[[133, 125, 113, 83, 151, 141, 105, 155, 167, 115, 137, 108, 126, 116, 131, 117], [94, 163, 145, 172, 83, 143, 141, 109, 145, 135, 159, 117, 125, 158, 89, 87], [133, 98, 130, 151, 145, 118, 147, 139, 98, 116, 137, 119, 145, 107, 101, 175], [164, 107, 124, 86, 135, 177, 124, 105, 106, 141, 97, 102, 119, 117, 106, 158], [101, 111, 100, 137, 137, 110, 133, 122, 101, 114, 138, 97, 92, 116, 91, 144], [177, 183, 43, 53, 138, 162, 106, 99, 84, 75, 172, 146, 77, 165, 118, 109], [144, 136, 106, 83, 129, 127, 119, 104, 121, 138, 87, 155, 88, 131, 169, 119], [155, 133, 122, 88, 135, 135, 121, 123, 137, 135, 99, 157, 122, 128, 167, 124], [98, 135, 134, 119, 103, 119, 125, 153, 111, 147, 141, 134, 134, 103, 143, 134], [109, 160, 130, 120, 109, 152, 117, 129, 173, 129, 150, 112, 118, 149, 117, 80], [157, 176, 92, 100, 166, 228, 142, 75, 59, 171, 87, 145, 130, 131, 112, 167], [143, 128, 119, 183, 149, 163, 178, 140, 108, 111, 76, 95, 130, 109, 140, 95], [159, 134, 123, 164, 147, 135, 167, 107, 192, 142, 124, 148, 143, 121, 104, 110]]
Give the entry just right of the largest entry.
A: 142
Give the entry just left of the largest entry.
A: 166
The first entry in reading order is 133
The 2nd largest entry is 192
The third smallest entry -> 59
The minimum is 43
The entry just left of the smallest entry -> 183
The entry just right of the smallest entry -> 53
The maximum -> 228

W =
[[ 0.12  1.15  1.41 -4.00  0.12 -1.47  1.26  3.18 -3.35  0.11  3.40 -3.40
   2.64 -2.97]
 [ 1.01 -0.78  2.71  3.94  1.31 -0.59  1.76  0.32 -1.21 -1.43  2.60  0.16
   1.90 -2.12]
 [-0.16 -0.12  0.05 -0.15  0.62 -0.44 -0.12  0.39 -0.34 -0.27 -0.09  0.15
   0.20  0.35]
 [-0.18  0.53  0.53 -3.81  0.30 -1.70  0.40  2.94 -2.75 -0.43  1.88 -3.84
   2.57 -2.68]
 [-0.31  0.32 -0.13 -0.33 -0.29 -0.02  0.02  0.44 -0.74  0.04 -0.04  0.42
   0.16 -0.15]
 [-0.16  1.40  2.07 -6.01  1.32 -1.52  2.83  3.72 -3.82  0.31  4.20 -4.37
   3.96 -3.07]
 [-0.08 -0.09 -0.18 -0.70 -0.45 -0.33  0.01  1.48 -1.18  0.01 -0.01 -1.62
  -0.45 -1.47]
 [-0.42 -0.14  0.16  0.62  1.13  0.01  0.24  0.13  0.83 -0.83  0.40 -0.15
   0.63 -0.25]
 [ 0.02  0.59  0.61  0.85  0.31 -0.11  0.60  0.05  0.52 -0.58  0.22  0.78
   0.91 -0.22]
 [ 0.63 -0.07 -0.49 -0.20 -0.68 -0.51 -0.37  0.60 -0.60 -0.55  0.02 -0.61
  -0.17 -0.18]
 [ 0.70  0.45  2.06 -5.02  0.39 -2.09  1.27  3.56 -3.98  0.29  3.17 -3.33
   3.51 -3.00]
 [-0.27 -0.16  1.05  0.63  0.78  0.03  0.08  0.16  0.04 -0.55  0.60  0.28
   1.00  0.16]
 [ 0.36 -0.86  2.47  2.53  1.46 -0.61  1.75  0.25 -1.12 -1.20  1.86  0.09
   1.41 -1.90]
 [ 0.11  0.01  0.41 -1.11 -0.20 -0.80 -0.49  1.18 -0.91  0.51  0.21 -1.57
   0.88 -1.41]
 [-0.17 -0.28 -0.23 -0.59 -0.35 -0.73 -0.29  0.46 -0.80 -0.01  0.19 -1.35
  -0.68 -0.64]
 [ 0.10 -0.89  0.75  0.00  0.11 -0.03  0.03  0.18  0.01  0.26  0.12 -0.25
   0.40  0.22]]
Report the entry just right of the largest entry.
A: -4.37
Report the entry just right of -0.37.
A: 0.60
Report the entry just left of -0.11.
A: 0.31
Report the entry just left of 0.21.
A: 0.51
Report the entry just right of 0.52.
A: -0.58
The second largest entry is 3.96
The 2nd entry in reading order -> 1.15
Report the 1st entry in reading order.
A: 0.12
Report the entry just left of -3.81.
A: 0.53
Report the 3rd largest entry.
A: 3.94
The entry just right of -1.18 is 0.01
The 3rd entry in reading order: 1.41
The entry just left of 3.94: 2.71
Report the entry just left of 0.15.
A: -0.09
Report the 4th entry in reading order.
A: -4.00
The entry just left of the largest entry -> 0.31
Report the fifth entry in reading order.
A: 0.12
The entry just right of the smallest entry -> 1.32
